Below are the code and all the weights of a small trained network. Each question names an input and a class and asks about switching units off, where a switched-off unit gives its printed mean instead of its output.

import numpy as np


def w(rows, s, z=0):
    codes = np.array(rows[::2]) - 128.0
    scale = np.full(codes.shape[1], s)
    scale[-1] = z or s
    return codes * scale


def f(y):
    return np.maximum(y, 0)


def log_softmax(a):
    a = a - a.max(-1, keepdims=True)
    return a - np.log(np.exp(a).sum(-1, keepdims=True))


def net(x, mask):
    res = np.array(x, float).reshape(1, 3) / 4 @ E
    y = f(res @ A[0][:, :-1].T + A[0][:, -1])
    res = res + np.where(mask, y, B[0][:, -1]) @ B[0][:, :-1]
    return log_softmax(res[-1] @ U[:, :-1].T + U[:, -1])


A, B = {}, {}
E = w([
[174,250,51,86,152,155,76,76,114],'x0',
[33,184,97,50,108,206,199,147,141],'x1',
[124,228,196,124,65,56,157,78,75],'x2',
],0.011)
A[0] = w([
[100,86,83,91,191,148,126,156,170,44],'N0',
[118,79,68,157,208,176,106,171,186,51],'N1',
[168,192,82,55,168,185,95,62,115,97],'N2',
[83,91,159,153,69,143,174,172,150,80],'N3',
[147,94,87,146,144,172,124,139,148,3],'N4',
[53,91,183,191,128,116,180,161,102,44],'N5',
[152,66,179,155,130,107,151,140,138,125],'N6',
[68,178,179,103,1,70,189,50,35,76],'N7',
[94,104,155,145,124,123,175,176,152,62],'N8',
[42,146,112,61,96,191,206,173,125,94],'N9',
[53,147,131,24,120,153,184,116,174,21],'N10',
[85,103,59,147,127,168,100,176,156,33],'N11',
[85,93,159,156,95,118,190,171,133,33],'N12',
],0.0085,0.0043)
B[0] = w([
[118,167,152,153,50,116,181,203,217,177],'N0',
[139,188,203,138,109,94,149,212,203,204],'N1',
[82,188,102,94,184,236,65,92,150,213],'N2',
[114,180,73,112,131,227,90,64,125,181],'N3',
[131,221,169,153,81,124,114,148,184,157],'N4',
[99,190,113,108,147,150,66,90,174,189],'N5',
[94,139,138,143,170,145,34,58,107,191],'N6',
[116,170,209,145,65,147,183,239,200,248],'N7',
[98,152,122,86,137,152,101,46,162,166],'N8',
[203,79,166,196,215,31,51,111,40,217],'N9',
[191,59,210,176,136,77,2,113,63,192],'N10',
[144,166,175,154,83,132,151,190,176,170],'N11',
[105,174,114,76,117,179,44,55,172,176],'N12',
],0.0071,0.013)
U = w([
[117,154,180,138,41,122,176,239,187,104],'0',
[66,146,104,76,163,207,92,27,152,97],'1',
[254,66,170,201,189,30,70,104,78,114],'2',
[74,72,131,120,177,143,171,166,93,248],'3',
[95,55,69,118,111,100,224,122,105,106],'4',
[149,45,100,82,97,117,177,132,101,111],'5',
],0.0091,0.018)

Each question gives the input, the list of numbers given to net, and the class t.
The units are the neurons (one row each of A and B). Each row of codes is followed by its name. A weight is (code - 128) times the scale printed after its matrix; where a second scale follows, it is the last column's (A, B and U).
mask holds one flag per neuron, in row order. A switched-off neuron (its flag False) gives its mean, the last column of its row in B, instead of its output. The means were averaged over made-up inputs and are rounded, as every weight is.
A unit's drop is (log p(t) with every unit on - log p(t) with that unit switched off) / (log p(t) with every unit on - log p(t) with every unit switched off).
The circuit of an input: a set's keep is (log p(t) with only the set's units on - log p(t) with every unit switched off) / (log p(t) with every unit on - log p(t) with every unit switched off). Starting from the 12 units with the biggest drops (on a tie, the unit counted first), units are removed one at a time, each time the one whose removal leaves the highest keep (on an exact tie, the one counted first), for as long as the keep stays at least 0.8.
circuit, biggest first: the units of the circuit, biggest drop first
most important unit: the unit with the biggest drop
top k neurons: the k neurons with the biggest drops, biggest first
drop when u is switched off: that unit's drop, to one decimal
input [2,3,-4], class 0: most important unit => N0
input [5,7,-6], class 2: top 3 neurons => N9, N10, N7
input [8,-8,-7], class 1: top 3 neurons => N2, N7, N9
input [-2,2,2], class 3: top 4 neurons => N1, N0, N11, N4
input [-1,-5,6], class 0: top 3 neurons => N7, N9, N10
input [3,5,1], class 2: circuit, biggest first => N9, N10
input [8,-6,5], class 1: top 2 neurons => N2, N9
input [0,-4,5], class 0: top 2 neurons => N9, N7
input [-8,8,-4], class 1: top 2 neurons => N3, N12
input [0,-1,2], class 3: top 2 neurons => N1, N9
input [-5,6,1], class 2: top 3 neurons => N9, N10, N2
input [1,7,-3], class 2: top 2 neurons => N9, N10
input [1,-1,-2], class 3: top 2 neurons => N7, N9
input [-3,-2,3], class 3: most important unit => N1
input [-2,0,1], class 3: drop when N0 is switched off => 0.1
input [5,8,-1], class 2: drop when N10 is switched off => 0.3
input [8,-4,3], class 1: drop when N2 is switched off => 0.3
